Here is a tiny trained network, its code and every weight. The questions are about switching its units off for an input and a class, where a switched-off unit gives its printed mean instead of its output.

import numpy as np


def w(rows, s, z=0):
    codes = np.array(rows[::2]) - 128.0
    scale = np.full(codes.shape[1], s)
    scale[-1] = z or s
    return codes * scale


def f(y):
    return np.maximum(y, 0)


def log_softmax(a):
    a = a - a.max(-1, keepdims=True)
    return a - np.log(np.exp(a).sum(-1, keepdims=True))


def net(x, mask):
    res = np.array(x, float).reshape(1, 6) / 4 @ E
    y = f(res @ A[0][:, :-1].T + A[0][:, -1])
    res = res + np.where(mask, y, B[0][:, -1]) @ B[0][:, :-1]
    return log_softmax(res[-1] @ U[:, :-1].T + U[:, -1])


A, B = {}, {}
E = w([
[201,116,71],'x0',
[218,146,200],'x1',
[129,127,127],'x2',
[126,130,129],'x3',
[129,128,128],'x4',
[113,9,145],'x5',
],0.012)
A[0] = w([
[189,111,93,136],'neuron 1',
[148,235,143,185],'neuron 2',
[155,222,135,147],'neuron 3',
[187,118,112,102],'neuron 4',
[8,151,85,148],'neuron 5',
[97,93,133,83],'neuron 6',
[67,115,86,220],'neuron 7',
[69,87,134,73],'neuron 8',
[66,64,60,176],'neuron 9',
[84,132,52,254],'neuron 10',
[196,137,182,210],'neuron 11',
[92,224,84,224],'neuron 12',
[76,118,90,227],'neuron 13',
[184,85,9,145],'neuron 14',
[105,193,97,181],'neuron 15',
[170,141,197,203],'neuron 16',
[201,135,196,184],'neuron 17',
[166,159,185,152],'neuron 18',
[210,111,86,82],'neuron 19',
[124,127,216,196],'neuron 20',
[80,124,129,181],'neuron 21',
],0.017,0.0056)
B[0] = w([
[74,209,147,183],'neuron 1',
[87,188,160,249],'neuron 2',
[94,179,174,231],'neuron 3',
[71,183,196,171],'neuron 4',
[110,140,101,228],'neuron 5',
[64,119,164,154],'neuron 6',
[71,196,129,202],'neuron 7',
[96,106,152,169],'neuron 8',
[93,177,117,218],'neuron 9',
[137,157,73,220],'neuron 10',
[132,122,215,229],'neuron 11',
[195,110,93,246],'neuron 12',
[94,180,90,196],'neuron 13',
[241,122,78,223],'neuron 14',
[220,93,70,206],'neuron 15',
[124,96,191,218],'neuron 16',
[108,103,247,233],'neuron 17',
[109,96,193,204],'neuron 18',
[78,186,171,190],'neuron 19',
[216,53,113,204],'neuron 20',
[83,134,109,171],'neuron 21',
],0.011,0.015)
U = w([
[113,163,80,253],'0',
[54,159,144,84],'1',
[145,103,157,229],'2',
[125,1,134,37],'3',
[191,148,67,9],'4',
],0.014,0.0055)

Each question gives the input, the list of numbers given to net, and the class t.
The units are the neurons (one row each of A and B). Each row of codes is followed by its name. A weight is (code - 128) times the scale printed after its matrix; where a second scale follows, it is the last column's (A, B and U).
mask holds one flag per neuron, in row order. A switched-off neuron (its flag False) gives its mean, the last column of its row in B, instead of its output. The means were averaged over made-up inputs and are rounded, as every weight is.
A unit's drop is (log p(t) with every unit on - log p(t) with that unit switched off) / (log p(t) with every unit on - log p(t) with every unit switched off).
The circuit of an input: a set's keep is (log p(t) with only the set's units on - log p(t) with every unit switched off) / (log p(t) with every unit on - log p(t) with every unit switched off). Starting from the 12 units with the biggest drops (on a tie, the unit counted first), units are removed one at a time, each time the one whose removal leaves the highest keep (on an exact tie, the one counted first), for as long as the keep stays at least 0.8.
units of the circuit, in order: the units of the circuit, biggest drop first
top k neurons: the k neurons with the biggest drops, biggest first
drop when u is switched off: that unit's drop, to one decimal
input [0,2,6,-4,7,-4], class 2: units of the circuit, in order	[neuron 7; neuron 9]
input [8,-2,6,-1,-2,-7], class 4: units of the circuit, in order	[neuron 14]
input [4,0,-3,-1,-2,5], class 0: top 2 neurons	[neuron 14; neuron 17]
input [7,2,6,1,-7,0], class 1: top 4 neurons	[neuron 1; neuron 19; neuron 20; neuron 12]
input [8,0,1,3,0,0], class 4: top 2 neurons	[neuron 14; neuron 2]
input [-1,-3,-7,4,5,-4], class 0: top 2 neurons	[neuron 14; neuron 20]
input [-1,-4,-8,3,4,-8], class 0: top 2 neurons	[neuron 14; neuron 2]
input [1,-7,-4,-7,4,7], class 0: top 3 neurons	[neuron 14; neuron 17; neuron 10]
input [-8,3,3,-6,-2,0], class 2: top 2 neurons	[neuron 15; neuron 12]
input [-1,-8,-1,2,8,-8], class 0: top 4 neurons	[neuron 7; neuron 14; neuron 20; neuron 2]
input [6,0,-7,-2,3,7], class 0: top 2 neurons	[neuron 14; neuron 17]
input [-4,-2,6,0,-2,-7], class 0: top 2 neurons	[neuron 14; neuron 2]
input [5,0,0,-6,-5,0], class 4: drop when neuron 8 is switched off	0.1
input [1,-7,0,5,8,6], class 0: drop when neuron 20 is switched off	-0.1
input [-7,8,8,4,3,3], class 3: top neuron	[neuron 20]
input [2,-3,5,-2,4,-8], class 4: drop when neuron 12 is switched off	0.2
